Here is a tiny trained network, its code and every weight. The questions are about switching its units off for an input and a class, where a switched-off unit gives its printed mean instead of its output.

import numpy as np


def w(rows, s, z=0):
    codes = np.array(rows[::2]) - 128.0
    scale = np.full(codes.shape[1], s)
    scale[-1] = z or s
    return codes * scale


def f(y):
    return np.maximum(y, 0)


def log_softmax(a):
    a = a - a.max(-1, keepdims=True)
    return a - np.log(np.exp(a).sum(-1, keepdims=True))


def net(x, mask):
    res = np.array(x, float).reshape(1, 7) / 4 @ E
    y = f(res @ A[0][:, :-1].T + A[0][:, -1])
    res = res + np.where(mask, y, B[0][:, -1]) @ B[0][:, :-1]
    return log_softmax(res[-1] @ U[:, :-1].T + U[:, -1])


A, B = {}, {}
E = w([
[71,203,168,107,136,112,189,176,117,192,87],'x0',
[132,196,94,99,93,106,156,172,225,163,180],'x1',
[118,172,116,84,190,156,127,141,101,71,158],'x2',
[142,165,93,131,124,103,148,119,144,121,124],'x3',
[177,112,173,2,172,150,120,77,126,161,128],'x4',
[191,163,79,93,102,124,225,88,154,158,157],'x5',
[137,163,88,130,172,188,113,93,115,189,48],'x6',
],0.0064)
A[0] = w([
[140,125,22,173,149,156,100,107,108,46,152,142],'N0',
[152,122,131,97,195,208,92,93,114,137,107,236],'N1',
[85,156,140,150,93,91,151,199,148,128,155,142],'N2',
[154,37,102,173,103,133,81,92,120,81,139,190],'N3',
[154,51,117,176,79,122,123,99,113,124,118,150],'N4',
[83,163,107,154,85,93,150,228,161,98,197,187],'N5',
[80,147,124,171,131,136,118,158,109,144,85,113],'N6',
[134,122,151,92,216,192,103,109,86,124,109,215],'N7',
[165,148,79,93,203,240,105,97,142,134,134,210],'N8',
[181,182,59,106,87,130,208,112,213,208,132,210],'N9',
[95,88,190,126,159,131,89,141,83,86,126,27],'N10',
[156,45,116,182,78,125,120,90,113,112,129,147],'N11',
[207,120,135,54,124,109,171,95,155,88,233,251],'N12',
[118,191,118,127,148,127,255,131,82,167,86,214],'N13',
[133,125,149,91,221,189,107,113,86,123,112,234],'N14',
[84,167,115,149,90,87,149,223,161,99,202,201],'N15',
],0.0068,0.0016)
B[0] = w([
[182,179,78,158,78,108,147,125,174,123,187,190],'N0',
[92,110,173,121,152,149,113,135,57,127,110,212],'N1',
[91,78,152,120,90,150,155,144,143,82,148,193],'N2',
[150,140,120,139,75,121,128,73,99,135,194,207],'N3',
[134,123,139,144,72,139,127,65,78,119,203,182],'N4',
[90,70,144,65,105,134,180,144,146,95,130,220],'N5',
[133,119,107,113,102,122,166,116,137,117,157,168],'N6',
[96,112,167,110,151,149,122,103,49,131,110,212],'N7',
[110,141,163,163,155,167,102,134,62,124,108,213],'N8',
[174,199,79,17,151,42,97,106,126,238,97,253],'N9',
[130,131,119,75,165,90,97,137,129,175,86,178],'N10',
[141,128,135,143,58,137,129,67,87,123,215,189],'N11',
[138,101,105,55,45,112,254,47,116,111,222,226],'N12',
[123,129,110,106,132,150,189,48,71,106,143,211],'N13',
[97,118,156,115,152,148,128,96,52,132,110,213],'N14',
[91,69,144,65,99,140,181,146,146,96,136,220],'N15',
],0.0091,0.0068)
U = w([
[105,97,146,132,115,113,121,255,228,96,117,125],'0',
[175,158,117,176,155,112,79,188,195,106,97,76],'1',
[232,150,145,209,216,85,96,216,220,88,83,7],'2',
[96,85,169,126,119,174,161,111,108,91,140,129],'3',
[135,191,79,165,165,156,155,132,132,102,97,132],'4',
[182,154,53,103,100,44,160,99,151,146,158,139],'5',
[174,165,129,212,113,135,48,122,121,128,147,126],'6',
[123,147,139,99,190,109,47,141,116,183,37,125],'7',
],0.01,0.011)

Each question gives the input, the list of numbers given to net, and the class t.
The units are the neurons (one row each of A and B). Each row of codes is followed by its name. A weight is (code - 128) times the scale printed after its matrix; where a second scale follows, it is the last column's (A, B and U).
mask holds one flag per neuron, in row order. A switched-off neuron (its flag False) gives its mean, the last column of its row in B, instead of its output. The means were averaged over made-up inputs and are rounded, as every weight is.
A unit's drop is (log p(t) with every unit on - log p(t) with that unit switched off) / (log p(t) with every unit on - log p(t) with every unit switched off).
The circuit of an input: a set's keep is (log p(t) with only the set's units on - log p(t) with every unit switched off) / (log p(t) with every unit on - log p(t) with every unit switched off). Starting from the 12 units with the biggest drops (on a tie, the unit counted first), units are removed one at a time, each time the one whose removal leaves the highest keep (on an exact tie, the one counted first), for as long as the keep stays at least 0.8.
circuit, biggest first: the units of the circuit, biggest drop first
most important unit: the unit with the biggest drop
k most important neurons: the k neurons with the biggest drops, biggest first
drop when u is switched off: that unit's drop, to one decimal
input [-4,-7,7,-5,-5,-8,-4], class 6: circuit, biggest first	N0; N12; N15
input [-1,-2,4,8,2,-7,7], class 7: most important unit	N12
input [-4,-8,-7,-6,-8,2,-7], class 5: circuit, biggest first	N3; N0
input [-5,4,8,-7,-6,0,3], class 4: circuit, biggest first	N12; N11
input [8,-4,-4,-4,-5,-1,3], class 4: 2 most important neurons	N12; N15
input [-8,-3,1,2,-8,-2,1], class 5: 2 most important neurons	N0; N8
input [7,-6,7,-5,-1,-6,6], class 7: 2 most important neurons	N10; N12
input [-6,-7,-3,2,-4,1,-4], class 6: 2 most important neurons	N9; N12
input [7,-6,-4,8,5,4,1], class 7: drop when N9 is switched off	0.1
input [0,-5,6,-6,-4,6,6], class 4: drop when N0 is switched off	0.4
input [-8,-5,4,8,7,5,-1], class 3: drop when N2 is switched off	-0.1
input [-6,3,2,-7,0,-6,4], class 6: drop when N12 is switched off	0.2
